Below is a small trained network, with its code and all its weights. Each question gives an input and a target symbol and asks what happens when units are switched off, that is, made to give their printed mean instead of their output.

import numpy as np


def w(rows, s, z=0):
    codes = np.array(rows[::2]) - 128.0
    scale = np.full(codes.shape[1], s)
    scale[-1] = z or s
    return codes * scale


def norm(h):
    return h / np.sqrt((h * h).mean(-1, keepdims=True) + 1e-5)


def f(y):
    return np.maximum(y, 0)


def softmax(a):
    e = np.exp(a - a.max(-1, keepdims=True))
    return e / e.sum(-1, keepdims=True)


def log_softmax(a):
    a = a - a.max(-1, keepdims=True)
    return a - np.log(np.exp(a).sum(-1, keepdims=True))


def net(x, mask):
    ids = ['αβδζηθλπστω'.index(c) for c in x.split()]
    T = len(ids)
    res = E[ids] + P[:T]
    u = 0
    for l in range(3):
        r = norm(res)
        for j in range(3):
            rows = slice(2 * j, 2 * j + 2)
            q, k, v = (r @ M[l][rows].T for M in (Q, K, V))
            z = softmax(np.where(np.tri(T) > 0, q @ k.T / 2**0.5, -1e9)) @ v
            o = O[l][rows]
            res = res + np.where(mask[u + j], z, o[:, -1]) @ o[:, :-1]
        u += 3
        y = f(norm(res) @ A[l][:, :-1].T + A[l][:, -1])
        res = res + np.where(mask[u : u + 4], y, B[l][:, -1]) @ B[l][:, :-1]
        u += 4
    return log_softmax(norm(res)[-1] @ U[:, :-1].T + U[:, -1])


Q, K, V, O, A, B = {}, {}, {}, {}, {}, {}
E = w([
[174,3,176],'α',
[97,42,132],'β',
[109,101,166],'δ',
[169,112,166],'ζ',
[129,128,103],'η',
[167,137,112],'θ',
[134,155,138],'λ',
[99,84,162],'π',
[171,147,113],'σ',
[83,118,173],'τ',
[99,97,66],'ω',
],0.02)
P = w([
[185,133,100],'0',
[140,83,250],'1',
[152,86,154],'2',
[62,131,67],'3',
[112,116,169],'4',
[99,28,104],'5',
[215,128,168],'6',
[128,106,65],'7',
[103,114,160],'8',
[84,124,74],'9',
[88,128,170],'10',
],0.011)
Q[0] = w([
[141,48,147],'0.h0',
[105,152,6],'0.h0',
[79,168,31],'0.h1',
[183,165,111],'0.h1',
[74,108,142],'0.h2',
[79,9,184],'0.h2',
],0.015)
K[0] = w([
[41,15,224],'0.h0',
[225,118,59],'0.h0',
[42,249,132],'0.h1',
[222,159,138],'0.h1',
[77,148,95],'0.h2',
[43,44,88],'0.h2',
],0.011)
V[0] = w([
[4,118,154],'0.h0',
[167,123,143],'0.h0',
[164,130,129],'0.h1',
[200,109,181],'0.h1',
[160,109,101],'0.h2',
[161,133,76],'0.h2',
],0.016)
O[0] = w([
[4,132,117,254],'0.h0',
[83,168,187,145],'0.h0',
[92,145,167,136],'0.h1',
[2,171,137,246],'0.h1',
[172,173,142,141],'0.h2',
[233,161,215,76],'0.h2',
],0.0077,0.0064)
A[0] = w([
[152,99,13,208],'0.n0',
[150,39,171,14],'0.n1',
[230,68,1,216],'0.n2',
[208,176,102,2],'0.n3',
],0.0081,0.00053)
B[0] = w([
[128,223,144,216],'0.n0',
[148,95,254,255],'0.n1',
[48,228,162,243],'0.n2',
[5,166,51,174],'0.n3',
],0.0097,0.0025)
Q[1] = w([
[191,77,20],'1.h0',
[151,191,187],'1.h0',
[167,129,91],'1.h1',
[86,77,41],'1.h1',
[209,47,141],'1.h2',
[252,114,91],'1.h2',
],0.011)
K[1] = w([
[231,25,113],'1.h0',
[101,118,173],'1.h0',
[77,133,181],'1.h1',
[130,37,110],'1.h1',
[92,209,202],'1.h2',
[101,179,249],'1.h2',
],0.012)
V[1] = w([
[217,193,33],'1.h0',
[220,97,109],'1.h0',
[179,100,122],'1.h1',
[116,255,73],'1.h1',
[140,107,191],'1.h2',
[173,141,125],'1.h2',
],0.015)
O[1] = w([
[136,124,244,8],'1.h0',
[172,204,143,14],'1.h0',
[162,83,154,87],'1.h1',
[6,151,221,95],'1.h1',
[171,105,67,140],'1.h2',
[192,144,125,77],'1.h2',
],0.012,0.014)
A[1] = w([
[168,149,43,149],'1.n0',
[90,37,126,147],'1.n1',
[145,250,87,254],'1.n2',
[169,173,157,130],'1.n3',
],0.016,0.00089)
B[1] = w([
[161,32,181,179],'1.n0',
[23,160,122,246],'1.n1',
[66,2,85,146],'1.n2',
[194,98,121,133],'1.n3',
],0.014,0.012)
Q[2] = w([
[223,131,106],'2.h0',
[101,154,91],'2.h0',
[152,112,31],'2.h1',
[130,164,194],'2.h1',
[140,115,42],'2.h2',
[194,255,71],'2.h2',
],0.016)
K[2] = w([
[189,90,112],'2.h0',
[90,113,102],'2.h0',
[80,77,109],'2.h1',
[134,183,136],'2.h1',
[121,94,117],'2.h2',
[173,117,250],'2.h2',
],0.019)
V[2] = w([
[215,137,190],'2.h0',
[125,229,6],'2.h0',
[2,103,168],'2.h1',
[6,135,114],'2.h1',
[238,129,83],'2.h2',
[37,12,53],'2.h2',
],0.0096)
O[2] = w([
[54,115,55,53],'2.h0',
[152,139,254,136],'2.h0',
[203,36,92,188],'2.h1',
[153,92,69,189],'2.h1',
[115,255,117,79],'2.h2',
[163,102,248,251],'2.h2',
],0.0086,0.017)
A[2] = w([
[2,143,100,165],'2.n0',
[82,120,71,149],'2.n1',
[97,53,178,252],'2.n2',
[205,150,118,154],'2.n3',
],0.015,0.0026)
B[2] = w([
[138,207,34,201],'2.n0',
[198,119,122,170],'2.n1',
[91,135,249,250],'2.n2',
[115,156,173,132],'2.n3',
],0.018,0.017)
U = w([
[185,2,112,140],'α',
[17,80,43,140],'β',
[108,96,125,87],'δ',
[111,156,159,240],'ζ',
[153,144,202,146],'η',
[42,160,190,27],'θ',
[60,51,79,77],'λ',
[248,72,109,249],'π',
[111,118,45,203],'σ',
[110,149,177,60],'τ',
[77,100,85,129],'ω',
],0.0095,0.002)

Each question gives the input, a string of symbols that net reads in full, and the target symbol t.
The units are the heads (2 rows each of Q, K, V and O) and the neurons (one row each of A and B). Each row of codes is followed by its name. A weight is (code - 128) times the scale printed after its matrix; where a second scale follows, it is the last column's (O, A, B and U).
mask holds one flag per unit, layer by layer, with each layer's heads first. A switched-off unit (its flag False) gives its mean, the last column of its rows in O or B, instead of its output. The means were averaged over made-up inputs and are rounded, as every weight is.
A unit's drop is (log p(t) with every unit on - log p(t) with that unit switched off) / (log p(t) with every unit on - log p(t) with every unit switched off).
The circuit of an input: a set's keep is (log p(t) with only the set's units on - log p(t) with every unit switched off) / (log p(t) with every unit on - log p(t) with every unit switched off). Starting from the 12 units with the biggest drops (on a tie, the unit counted first), units are removed one at a time, each time the one whose removal leaves the highest keep (on an exact tie, the one counted first), for as long as the keep stays at least 0.8.
units of the circuit, in order: the units of the circuit, biggest drop first
most important unit: the unit with the biggest drop
top k neurons: the k neurons with the biggest drops, biggest first
heads that matter: for each layer, one digit per head in row order, 1 if its drop is at least 0.15 and else 0, layers parted by /
drop when u is switched off: that unit's drop, to one decimal
input α π τ ζ τ τ τ α τ α δ, target β: units of the circuit, in order -> (2.n0, 1.h0)
input α δ δ α π α δ α δ τ, target α: units of the circuit, in order -> (1.h1, 0.h1, 0.n2)
input δ β τ α τ ζ τ, target β: most important unit -> 0.h0
input β σ α α θ β, target α: units of the circuit, in order -> (1.h1, 0.h0)
input π τ η τ λ, target β: heads that matter -> 100 / 100 / 000
input π σ α α δ λ, target α: heads that matter -> 000 / 010 / 000
input α α β ζ, target α: heads that matter -> 000 / 010 / 000
input τ τ ζ, target β: units of the circuit, in order -> (0.h1, 2.n0, 1.h0)
input τ λ δ, target β: units of the circuit, in order -> (2.n0, 1.h0, 0.h2)
input δ δ α τ ζ, target β: units of the circuit, in order -> (0.h0, 2.n0, 1.h0)
input σ σ ω σ θ β α τ ω, target θ: heads that matter -> 100 / 010 / 000
input α α ω π α θ π α λ δ, target α: units of the circuit, in order -> (1.h1, 0.h1)
input α α α τ, target α: units of the circuit, in order -> (1.h1, 0.h1)
input π λ α α α σ, target α: heads that matter -> 010 / 010 / 000
input α α α, target π: most important unit -> 1.h1
input α β π ζ τ, target β: heads that matter -> 000 / 100 / 000
input σ ζ ζ β ζ θ α α η ω, target α: top 2 neurons -> (1.n1, 1.n2)
input τ α α ω, target α: top 2 neurons -> (1.n1, 0.n1)
input β ζ τ θ ω, target θ: heads that matter -> 010 / 010 / 000
input β α α θ, target α: most important unit -> 1.n2
input α π β ω α α λ α β δ, target α: drop when 0.h1 is switched off -> 0.2
input β σ α π τ α α σ, target α: drop when 0.h2 is switched off -> -0.1
input τ δ λ, target β: drop when 1.n2 is switched off -> 0.0
input α α δ π, target α: drop when 0.h2 is switched off -> -0.1
